Below are the code and all the weights of a small trained network. Each question names an input and a target symbol and asks about switching units off, where a switched-off unit gives its printed mean instead of its output.

import numpy as np


def w(rows, s, z=0):
    codes = np.array(rows[::2]) - 128.0
    scale = np.full(codes.shape[1], s)
    scale[-1] = z or s
    return codes * scale


def f(y):
    return np.maximum(y, 0)


def softmax(a):
    e = np.exp(a - a.max(-1, keepdims=True))
    return e / e.sum(-1, keepdims=True)


def log_softmax(a):
    a = a - a.max(-1, keepdims=True)
    return a - np.log(np.exp(a).sum(-1, keepdims=True))


def net(x, mask):
    ids = ['αβζηθμσφω'.index(c) for c in x.split()]
    T = len(ids)
    res = E[ids] + P[:T]
    r = res
    for j in range(3):
        rows = slice(4 * j, 4 * j + 4)
        q, k, v = (r @ M[0][rows].T for M in (Q, K, V))
        z = softmax(np.where(np.tri(T) > 0, q @ k.T / 4**0.5, -1e9)) @ v
        o = O[0][rows]
        res = res + np.where(mask[j], z, o[:, -1]) @ o[:, :-1]
    y = f(res @ A[0][:, :-1].T + A[0][:, -1])
    res = res + np.where(mask[3:7], y, B[0][:, -1]) @ B[0][:, :-1]
    return log_softmax(res[-1] @ U[:, :-1].T + U[:, -1])


Q, K, V, O, A, B = {}, {}, {}, {}, {}, {}
E = w([
[194,57,247,52],'α',
[170,33,107,170],'β',
[91,45,246,163],'ζ',
[230,160,174,3],'η',
[222,243,118,93],'θ',
[194,57,92,232],'μ',
[226,188,140,242],'σ',
[206,58,37,98],'φ',
[196,58,35,103],'ω',
],0.0052)
P = w([
[254,52,121,158],'0',
[135,79,97,109],'1',
[155,92,115,113],'2',
[165,94,130,120],'3',
[149,114,135,126],'4',
[171,119,145,136],'5',
[178,126,161,136],'6',
[178,120,177,139],'7',
[183,128,186,138],'8',
[188,134,203,148],'9',
[195,145,220,142],'10',
[195,145,217,148],'11',
[200,149,230,153],'12',
[210,148,239,161],'13',
],0.0062)
Q[0] = w([
[5,182,63,154],'H0',
[146,136,120,134],'H0',
[110,102,93,133],'H0',
[179,123,106,140],'H0',
[152,156,124,105],'H1',
[136,181,101,109],'H1',
[45,199,99,123],'H1',
[157,63,127,121],'H1',
[161,101,118,182],'H2',
[139,140,138,96],'H2',
[32,142,134,90],'H2',
[155,147,92,174],'H2',
],0.03)
K[0] = w([
[3,188,143,102],'H0',
[132,111,140,120],'H0',
[143,158,158,118],'H0',
[165,97,169,108],'H0',
[155,130,105,95],'H1',
[148,107,92,90],'H1',
[100,95,33,147],'H1',
[90,136,205,119],'H1',
[125,148,182,160],'H2',
[152,133,110,111],'H2',
[93,62,65,118],'H2',
[83,175,169,129],'H2',
],0.028)
V[0] = w([
[107,170,162,110],'H0',
[80,110,6,149],'H0',
[154,205,37,58],'H0',
[100,56,102,28],'H0',
[154,175,155,95],'H1',
[176,174,131,55],'H1',
[128,187,94,164],'H1',
[168,152,94,60],'H1',
[104,150,119,239],'H2',
[70,31,181,157],'H2',
[153,91,72,173],'H2',
[117,136,116,191],'H2',
],0.017)
O[0] = w([
[122,81,178,119,11],'H0',
[191,136,90,236,2],'H0',
[88,114,173,250,54],'H0',
[185,215,206,161,123],'H0',
[151,88,103,109,182],'H1',
[152,39,106,132,205],'H1',
[119,149,51,159,29],'H1',
[126,49,118,167,160],'H1',
[188,128,50,58,88],'H2',
[187,135,216,66,73],'H2',
[194,140,109,169,153],'H2',
[162,132,91,87,107],'H2',
],0.017,0.0067)
A[0] = w([
[13,123,66,105,75],'N0',
[59,211,158,63,120],'N1',
[54,138,184,159,72],'N2',
[59,107,101,2,5],'N3',
],0.0062,0.0029)
B[0] = w([
[118,205,167,119,174],'N0',
[84,122,73,173,183],'N1',
[162,96,103,83,150],'N2',
[103,199,163,254,253],'N3',
],0.0076,0.013)
U = w([
[147,81,219,48,255],'α',
[157,164,143,33,86],'β',
[83,254,188,70,147],'ζ',
[100,38,141,105,118],'η',
[14,168,68,145,199],'θ',
[198,117,112,22,62],'μ',
[151,140,51,33,205],'σ',
[182,159,163,180,30],'φ',
[175,174,162,184,25],'ω',
],0.0033,0.0021)

Each question gives the input, a string of symbols that net reads in full, and the target symbol t.
The units are the heads (4 rows each of Q, K, V and O) and the neurons (one row each of A and B). Each row of codes is followed by its name. A weight is (code - 128) times the scale printed after its matrix; where a second scale follows, it is the last column's (O, A, B and U).
mask holds one flag per unit, heads first, then neurons. A switched-off unit (its flag False) gives its mean, the last column of its rows in O or B, instead of its output. The means were averaged over made-up inputs and are rounded, as every weight is.
A unit's drop is (log p(t) with every unit on - log p(t) with that unit switched off) / (log p(t) with every unit on - log p(t) with every unit switched off).
The circuit of an input: a set's keep is (log p(t) with only the set's units on - log p(t) with every unit switched off) / (log p(t) with every unit on - log p(t) with every unit switched off). Starting from all 7 units, units are removed one at a time, each time the one whose removal leaves the highest keep (on an exact tie, the one counted first), for as long as the keep stays at least 0.8.
circuit, biggest first: the units of the circuit, biggest drop first
unit that matters most: the unit with the biggest drop
which heads matter: for each layer, one digit per head in row order, 1 if its drop is at least 0.15 and else 0, layers parted by /
input σ α β α β η α θ, target θ: circuit, biggest first	(H0; H2)
input β σ α β σ η σ β, target σ: which heads matter	101
input σ φ α ζ θ μ α φ β α α θ η, target θ: unit that matters most	H0
input α φ θ β σ ζ β, target ζ: which heads matter	110
input β β σ β α φ μ ζ α ω σ, target σ: circuit, biggest first	(H2; H0)
input σ ω μ β θ α ω α θ ω θ φ, target θ: circuit, biggest first	(H2; H0)
input θ β μ α θ ζ η θ μ β θ μ, target θ: which heads matter	101
input σ φ ζ μ β σ ω θ η α ω θ β, target θ: circuit, biggest first	(H0; H2)
input μ β β μ μ σ σ σ σ ω, target σ: circuit, biggest first	(H2; H0)
input η ω φ, target η: circuit, biggest first	(H1; H2)
input θ σ ζ μ ω ω σ β σ ω β η ω, target η: circuit, biggest first	(H1; H0)
input α μ θ ζ η σ α η ζ θ β μ σ ζ, target ζ: which heads matter	110
input μ ω α α α σ σ σ φ, target σ: which heads matter	101
input β ω ω β α σ σ β η σ, target σ: which heads matter	101
input μ σ μ, target σ: unit that matters most	H2
input σ ζ ζ α ζ σ ω σ ω θ β θ σ, target θ: circuit, biggest first	(H0; N3; H2)
input β η σ θ ω μ β σ σ θ φ, target σ: which heads matter	111
input θ σ η θ α σ σ φ η, target η: circuit, biggest first	(H0; H1)
input ζ μ μ ω, target ζ: which heads matter	010
input β μ ζ θ θ ζ ω θ σ ζ σ σ σ θ, target σ: unit that matters most	H0
